Below are the code and all the weights of a small trained network. Each question names an input and a target symbol and asks about switching units off, where a switched-off unit gives its printed mean instead of its output.

import numpy as np


def w(rows, s, z=0):
    codes = np.array(rows[::2]) - 128.0
    scale = np.full(codes.shape[1], s)
    scale[-1] = z or s
    return codes * scale


def f(y):
    return y / 2 * (1 + np.tanh(0.7978845608 * (y + 0.044715 * y**3)))


def softmax(a):
    e = np.exp(a - a.max(-1, keepdims=True))
    return e / e.sum(-1, keepdims=True)


def log_softmax(a):
    a = a - a.max(-1, keepdims=True)
    return a - np.log(np.exp(a).sum(-1, keepdims=True))


def net(x, mask):
    ids = ['ΔΨΩαβθ'.index(c) for c in x.split()]
    T = len(ids)
    res = E[ids] + P[:T]
    r = res
    for j in range(2):
        rows = slice(2 * j, 2 * j + 2)
        q, k, v = (r @ M[0][rows].T for M in (Q, K, V))
        z = softmax(np.where(np.tri(T) > 0, q @ k.T / 2**0.5, -1e9)) @ v
        o = O[0][rows]
        res = res + np.where(mask[j], z, o[:, -1]) @ o[:, :-1]
    y = f(res @ A[0][:, :-1].T + A[0][:, -1])
    res = res + np.where(mask[2:10], y, B[0][:, -1]) @ B[0][:, :-1]
    return log_softmax(res[-1] @ U[:, :-1].T + U[:, -1])


Q, K, V, O, A, B = {}, {}, {}, {}, {}, {}
E = w([
[50,192,138,50,122,73,177],'Δ',
[4,105,163,143,119,100,148],'Ψ',
[116,77,194,94,179,52,102],'Ω',
[125,140,107,151,183,181,150],'α',
[153,178,106,140,145,163,81],'β',
[97,69,157,101,104,174,169],'θ',
],0.015)
P = w([
[254,106,174,194,52,51,217],'0',
[162,132,117,123,75,102,124],'1',
[179,160,132,120,110,143,105],'2',
[181,158,124,119,101,187,65],'3',
[139,178,153,121,120,170,61],'4',
[120,162,184,122,168,176,77],'5',
[101,166,185,116,176,199,74],'6',
[89,158,193,112,194,209,72],'7',
[73,157,198,108,204,218,68],'8',
[92,140,164,71,187,237,36],'9',
],0.0055)
Q[0] = w([
[126,135,173,73,120,51,124],'H0',
[164,194,101,192,165,207,125],'H0',
[88,99,69,96,106,132,197],'H1',
[23,28,188,133,8,145,156],'H1',
],0.017)
K[0] = w([
[62,160,167,110,178,213,49],'H0',
[210,106,77,253,87,31,207],'H0',
[86,170,197,134,141,207,164],'H1',
[8,147,140,17,241,234,13],'H1',
],0.013)
V[0] = w([
[109,10,176,112,108,148,94],'H0',
[108,66,102,175,116,197,238],'H0',
[215,150,163,96,217,130,75],'H1',
[153,128,124,101,97,249,157],'H1',
],0.016)
O[0] = w([
[99,91,231,151,149,148,109,254],'H0',
[155,244,160,75,108,172,87,220],'H0',
[52,156,115,152,204,110,177,24],'H1',
[153,104,142,199,107,122,222,68],'H1',
],0.011,0.0042)
A[0] = w([
[106,58,142,85,92,99,140,175],'N0',
[101,162,114,167,164,205,133,167],'N1',
[186,82,132,99,79,119,218,146],'N2',
[151,108,217,165,116,101,139,253],'N3',
[194,104,112,134,135,165,89,122],'N4',
[221,52,184,143,160,122,107,95],'N5',
[124,111,71,247,127,153,113,35],'N6',
[162,146,70,101,156,160,91,40],'N7',
],0.014,0.0026)
B[0] = w([
[221,200,116,140,102,167,159,201],'N0',
[119,138,118,77,111,54,76,203],'N1',
[47,170,177,106,199,181,121,166],'N2',
[162,75,45,141,108,140,103,249],'N3',
[157,105,72,151,99,201,114,195],'N4',
[89,144,195,158,118,40,183,227],'N5',
[180,74,219,175,116,108,133,141],'N6',
[105,107,156,162,176,129,253,185],'N7',
],0.012)
U = w([
[180,253,123,70,88,106,175,103],'Δ',
[217,158,93,114,43,101,78,153],'Ψ',
[214,120,140,162,82,27,175,207],'Ω',
[124,141,99,100,102,131,88,252],'α',
[180,120,50,133,111,144,139,10],'β',
[124,154,228,140,80,182,156,29],'θ',
],0.0053,0.0013)

Each question gives the input, a string of symbols that net reads in full, and the target symbol t.
The units are the heads (2 rows each of Q, K, V and O) and the neurons (one row each of A and B). Each row of codes is followed by its name. A weight is (code - 128) times the scale printed after its matrix; where a second scale follows, it is the last column's (O, A, B and U).
mask holds one flag per unit, heads first, then neurons. A switched-off unit (its flag False) gives its mean, the last column of its rows in O or B, instead of its output. The means were averaged over made-up inputs and are rounded, as every weight is.
A unit's drop is (log p(t) with every unit on - log p(t) with that unit switched off) / (log p(t) with every unit on - log p(t) with every unit switched off).
The circuit of an input: a set's keep is (log p(t) with only the set's units on - log p(t) with every unit switched off) / (log p(t) with every unit on - log p(t) with every unit switched off). Starting from all 10 units, units are removed one at a time, each time the one whose removal leaves the highest keep (on an exact tie, the one counted first), for as long as the keep stays at least 0.8.
units of the circuit, in order: the units of the circuit, biggest drop first
unit that matters most: the unit with the biggest drop
k most important neurons: the k neurons with the biggest drops, biggest first
heads that matter: for each layer, one digit per head in row order, 1 if its drop is at least 0.15 and else 0, layers parted by /
drop of u: that unit's drop, to one decimal
input α Δ β, target Δ: units of the circuit, in order -> (H0 N3)
input Ψ Ω θ, target θ: units of the circuit, in order -> (N2 H1)
input Ψ Ω Ψ α α, target θ: units of the circuit, in order -> (H1 N7 N3 N1)
input α β α β θ Ω Ω α, target Δ: heads that matter -> 10
input Δ β β β β Ω α α, target β: heads that matter -> 11
input Ψ Ψ Ψ β, target θ: unit that matters most -> N7
input α α θ θ θ θ Ψ, target Ψ: 2 most important neurons -> (N3 N7)
input Ω α θ β, target α: units of the circuit, in order -> (H1 N0)
input Δ β α α β, target β: 2 most important neurons -> (N7 N4)
input Ψ Ψ Δ α, target θ: 3 most important neurons -> (N7 N3 N5)
input Ω β Ω α θ Ω, target α: 2 most important neurons -> (N7 N5)
input β β α α α Δ α β Δ α, target Ω: drop of N2 -> 0.1
input β α Ω Ψ α β Ω θ β, target Ω: drop of N6 -> 0.5
input Ω α Ω Ω α α Ψ θ Ω, target α: drop of H0 -> 0.1
